Each row has a name. Each piece below is followed by the name of the row it came from, unless a question asks for something else. Each question is about the rows just above it.

Columns, left to right: W F X V C T
[ 78  72 107 184 136  93] = k_813
[135 183 154 130  62 174] = k_285
[135 113  87 155  97 125] = k_729
[121 154 115 150 126 120] = k_147
[147 112 139 106 165 156] = k_103
[123 110 105 126 125  81] = k_250
[134 110 111  80 101 112] = k_655
[130 183 154 135  89  96] = k_414
[132 135 116 129 128 164] = k_323
[140 138 159 122 138 114] = k_554
[ 69 153 122 156  97 152] = k_318
[157  87  97 161  93 159] = k_397
Number of entries in [157  87]: | 2
[130 154 183 135] is which row, read backwards? | k_285
After [155  97], its row goes on with | [125]
How many entries does [134 110 111] have? | 3
Count the entries of [130 183 154 135  89  96]: | 6

Columns, left to right: D J Y G N U H B
[130 115 129 140 102  83 136  87] -> k_641
[152 124 170 152  86  75 113  78] -> k_303
[144 108 161 152 118 141 139 100] -> k_157
[133 161 106 128  85  71 113  79] -> k_139
[132 163 108 126  86  75 112  78] -> k_173
[129 140 102  83 134 120 160 144] -> k_35
[136  83 102 140 129] is which row, read backwards? | k_641
Count the entries of [144 108 161 152 118 141 139]: | 7
Does one of the named rows hold [118 152 161 108 144] side by side, in this order? | no
Is [170 152  86  75 113] printed in one of the named rows, side by side and in this order? | yes
Go on from [ 75 112] to the end of its row. | [78]

Columns, left to right: K L Q P
[184 110 139 144] -> k_363
[160 113 111 123] -> k_449
[116 158 111 112] -> k_751
[126 110 162 154] -> k_64
[113 160 162 154] -> k_985
Go on from [160 162] to the end of its row. | [154]
q: [160 113 111 123] | k_449

Columns, left to right: Bozab Mig Peb Givut kasan Biko vido fuzop
[138 150 142  96 125 133 129 109] : k_188
[131 150 115 106 126 132 128  96] : k_660
[138 151 135 106 127 132 131 108] : k_245
[141 171 101 116 134 144 135  77] : k_223
[128 151  97 119 129 151 127  86] : k_733
Which column holds [133 132 132 144] top down? | Biko
How many entries does [141 171 101 116 134 144 135] have? | 7
Does one of the named rows hold [119  97] side by side, in this order? | no
Go on from [106 127 132] to the end of its row. | [131 108]
After [131 150 115 106], its row goes on with | [126 132 128  96]
Among the named rows, does one hold [151 129 119  97] next to each other, in this order? | no
[131 138] is in which column, read top down? | Bozab

Columns, left to right: nede ziso fop sel defa veku botos Tovi rirod muk
[121 116  89 125 159 189 156 108 154 107] -> k_230
[116 152 112 111 122  75 114 152 177 156] -> k_623
[119 150  99  98 131  78 125 173 172 143] -> k_639
[117 118  85 113 129 132 185 178 129 137] -> k_536
[153 150 140 120  97  91  93 119 114 189] -> k_210
[116 119  89 113 130 192 168 122 158 117] -> k_879
[115  98 113 179 174 160 141 105 111 104] -> k_378
[117 100 110 177 177 162 142 105 114 104] -> k_947
[178 163 155 132 116  94  94 114  87 131] -> k_472
[116 119  87 113 130 193 169 121 157 118] -> k_486
[116 152 112  97 122  75 114 152 177 156] -> k_381
[141 152 113  97 129 125  89 104 105  87] -> k_281
How many entries does [117 100 110 177 177 162 142 105 114 104] have? | 10
Count the entries of [121 116  89 125 159 189 156 108 154 107]: | 10
After [152 112  97], its row goes on with | [122  75 114 152 177 156]
How many entries does [116 119  87 113 130 193 169 121 157 118] have? | 10
The rest of the row after [193 169]: | [121 157 118]

Columns, left to right: R E Z M S
[172 172 105 140 149] -> k_760
[164 132 165  86 101] -> k_146
[ 91  71 148 129 134] -> k_932
[159 157 105 140 180] -> k_61
[155 181 113 127  92] -> k_982
[105 165  92 126 171] -> k_970
[139 155 100 138 185] -> k_352
[129  91  71 148 126] -> k_810
[176 105 155 116 168] -> k_999
Does one of the named rows hold [127 113 181 155] side by side, in this order? | no
Number of entries in [164 132 165  86 101]: | 5
How many entries does [155 181 113 127  92] have? | 5
Does one of the named rows hold [177 105 155] side by side, in this order? | no
Which row holds this, read backwards? [129 148  71  91] | k_932

Columns, left to right: rosol Sela Pamed zev Kilom zep
[117  77 139 144 117 145]  k_651
[145 182 110 118 130 138]  k_610
[126 108 127 122 123 143]  k_806
[126 140 134 143 135 110]  k_927
[113 129 136 120 164 121]  k_883
[126 119 126 118 131 138]  k_984
[131 138 131 143 122 115]  k_678
[123  95 142 163 109 126]  k_158
[125 136 134 138 136 114]  k_241
[122 130 137 144 137 113]  k_581
Which row holds this, read backwards? [130 122] | k_581
Go on from [122 130 137 144] to the end of its row. | [137 113]
Number of entries in [145 182 110 118]: | 4
Which row holds [115 122 143 131 138] read backwards? | k_678

Columns, left to right: ral mizu Kube Noro letu
[139 162 121 154 134] : k_707
[139 162  78 148 136] : k_673
[106 155 144 108 144] : k_889
[105 123 109 105 139] : k_719
[121 176 134 134 144] : k_228
[139 105 109] is which row, read backwards? | k_719
Is [134 134] printed in one of the named rows, side by side and in this order? | yes
Which column holds this, read top down? [144 139] | letu

